A =
[[116 102 132 119 128 111 122]
 [146 140 120 150 112 109 144]
 [136 140 123 132 119 138 128]]
A[0,-7]: 116
A[:, -3]: [128, 112, 119]
A[-1,2]: 123
A[0,-5]: 132
A[-3,-2]: 111
A[:, -6]: [102, 140, 140]
A[1,5]: 109
A[1,-6]: 140

B = [153 118 104 133]
B[0]: 153
B[1]: 118
B[3]: 133
B[2]: 104

a =
[[126 134 131 132 142 141 141 142 137 134 142 118 129 132 114]
 [135 121 117 148 152 156 156 131 142 141 129 115 133 149 103]
 [126 133 131 131 138 138 138 139 134 139 140 124 130 134 120]
 [142 133 139 124 104 101 100 119 129 122 119 153 142 119 157]
 [124 134 131 131 143 142 142 144 136 137 144 117 129 132 113]
 [136 123 121 145 146 149 149 129 141 137 128 118 134 145 108]
 [147 115 116 152 139 143 144 114 143 135 112 128 141 149 116]
 [144 131 137 127 106 103 103 117 130 122 117 152 143 121 155]
 [124 131 126 136 149 150 150 143 137 141 143 115 128 140 107]
 [133 122 118 146 153 157 157 133 142 142 132 113 132 148 102]
 [136 132 134 129 121 119 119 127 133 128 127 139 137 127 138]
 [146 120 122 145 130 132 132 117 140 128 115 133 141 140 126]
 [138 127 127 138 134 135 135 128 139 130 127 127 136 135 122]
 [129 137 139 124 122 119 119 136 131 129 136 136 133 123 137]
 [136 131 132 132 126 125 125 130 136 125 129 132 136 128 130]
 [133 126 124 142 146 147 148 133 140 137 133 118 132 142 109]]
Indices start at 0.
row 0 col 0	126
row 2 col 14	120
row 7 col 4	106
row 4 col 7	144
row 8 col 7	143
row 4 col 9	137
row 5 col 0	136
row 3 col 9	122
row 9 col 13	148
row 4 col 11	117
row 11 col 10	115
row 14 col 0	136
row 7 col 3	127
row 13 col 12	133
row 6 col 3	152
row 14 col 9	125
row 10 col 6	119
row 2 col 11	124
row 13 col 2	139
row 14 col 7	130
row 7 col 6	103
row 5 col 14	108
row 1 col 11	115
row 9 col 11	113
row 3 col 5	101
row 9 col 3	146
row 4 col 8	136
row 10 col 9	128
row 9 col 4	153
row 9 col 8	142
row 13 col 7	136
row 4 col 14	113
row 15 col 7	133
row 11 col 7	117
row 5 col 8	141
row 0 col 6	141

data = [119 133 154 149 135 115 115 130]
data[0] => 119
data[3] => 149

arr =
[[141 126 138 140 123 120 122 123 123 141 122 128 141 143 141 128]
 [129 142 132 130 134 143 134 143 132 130 134 122 128 128 130 122]
 [122 124 124 123 140 130 140 130 140 122 140 138 120 119 122 138]
 [121 143 126 122 142 150 143 148 140 121 143 123 119 117 121 124]
 [142 124 138 141 123 117 122 120 123 142 122 129 141 143 141 129]
 [142 134 140 141 123 127 123 130 122 141 123 122 140 142 141 122]
 [124 120 125 125 137 124 137 124 138 125 137 140 123 123 124 140]
 [122 111 122 123 139 117 139 117 140 122 139 147 121 119 122 148]
 [138 132 137 137 126 128 125 130 125 138 125 126 137 139 138 125]
 [131 126 131 131 132 126 132 126 132 131 132 132 130 130 131 132]]
arr[0, 0]	141
arr[7, 1]	111
arr[1, 2]	132
arr[5, 6]	123
arr[6, 4]	137
arr[2]	[122, 124, 124, 123, 140, 130, 140, 130, 140, 122, 140, 138, 120, 119, 122, 138]
arr[5]	[142, 134, 140, 141, 123, 127, 123, 130, 122, 141, 123, 122, 140, 142, 141, 122]
arr[:, 14]	[141, 130, 122, 121, 141, 141, 124, 122, 138, 131]
arr[0, 4]	123
arr[6]	[124, 120, 125, 125, 137, 124, 137, 124, 138, 125, 137, 140, 123, 123, 124, 140]
arr[5, 7]	130
arr[1, 3]	130
arr[1, 0]	129
arr[3, 10]	143
arr[:, 0]	[141, 129, 122, 121, 142, 142, 124, 122, 138, 131]
arr[0, 6]	122
arr[7, 5]	117
arr[2, 2]	124
arr[6, 5]	124
arr[6, 10]	137
arr[6, 2]	125
arr[:, 13]	[143, 128, 119, 117, 143, 142, 123, 119, 139, 130]
arr[:, 7]	[123, 143, 130, 148, 120, 130, 124, 117, 130, 126]
arr[8, 10]	125
arr[:, 3]	[140, 130, 123, 122, 141, 141, 125, 123, 137, 131]
arr[9, 6]	132
arr[3]	[121, 143, 126, 122, 142, 150, 143, 148, 140, 121, 143, 123, 119, 117, 121, 124]
arr[2, 15]	138
arr[3, 9]	121
arr[:, 5]	[120, 143, 130, 150, 117, 127, 124, 117, 128, 126]
arr[2, 8]	140
arr[9, 8]	132
arr[5, 8]	122
arr[3, 0]	121
arr[0, 8]	123
arr[7, 7]	117
arr[4, 4]	123
arr[6, 1]	120

M =
[[138 138 125 109 133]
 [143 156 124 133 151]
 [121 123 131 144 127]
 [131 130 127 121 129]
 [139 148 125 131 144]
 [114 107 132 134 113]
 [129 119 126 100 117]
 [119 118 131 145 123]
 [131 123 125 103 120]
 [128 124 128 118 123]
 [127 117 126 105 118]
 [122 116 130 129 120]]
Indices start at 0.
(0, 0): 138
(7, 4): 123
(5, 3): 134
(8, 1): 123
(10, 0): 127
(7, 0): 119
(1, 0): 143
(0, 1): 138
(11, 0): 122
(8, 3): 103
(4, 4): 144
(10, 2): 126
(11, 4): 120
(4, 2): 125
(6, 0): 129
(6, 3): 100
(0, 4): 133
(6, 4): 117
(7, 2): 131
(10, 3): 105
(0, 2): 125
(5, 4): 113
(9, 3): 118

m =
[[125 113 133 120 125 131 148 137]
 [122 144 122 127 142 119 128 119]
 [124 116 116 133 135 134 116 119]
 [131 114 128 135 121 131 117 143]
 [128 117 149 105 128 140 121 123]
 [124 122 117 132 123 128 134 100]
 [131 141 121 136 126 120 125 124]
 [129 122 120 136 113 122 140 106]
 [138 133 131 122 145 110 133 133]
 [112 147 133 129 139 128 126 125]
 [120 145 124 126 143 121 128 119]
 [125 142 120 128 140 117 129 119]
 [130 113 129 135 121 131 116 143]
 [124 122 117 132 124 129 133 100]
 [117 130 135 124 127 122 133 141]
 [117 130 135 124 127 122 133 141]]
Rows and columns are counted from 0.
row 0 col 0 = 125
row 10 col 3 = 126
row 8 col 0 = 138
row 10 col 4 = 143
row 7 col 3 = 136
row 3 col 1 = 114
row 4 col 4 = 128
row 6 col 2 = 121
row 0 col 6 = 148
row 7 col 4 = 113
row 2 col 7 = 119
row 10 col 0 = 120
row 7 col 1 = 122
row 13 col 6 = 133
row 12 col 4 = 121
row 11 col 2 = 120
row 4 col 7 = 123
row 0 col 1 = 113
row 2 col 2 = 116
row 14 col 7 = 141
row 2 col 1 = 116
row 4 col 5 = 140
row 3 col 2 = 128
row 3 col 7 = 143
row 14 col 6 = 133
row 15 col 5 = 122
row 0 col 4 = 125
row 4 col 6 = 121
row 13 col 2 = 117
row 11 col 1 = 142
row 6 col 6 = 125
row 12 col 5 = 131
row 15 col 7 = 141
row 15 col 1 = 130
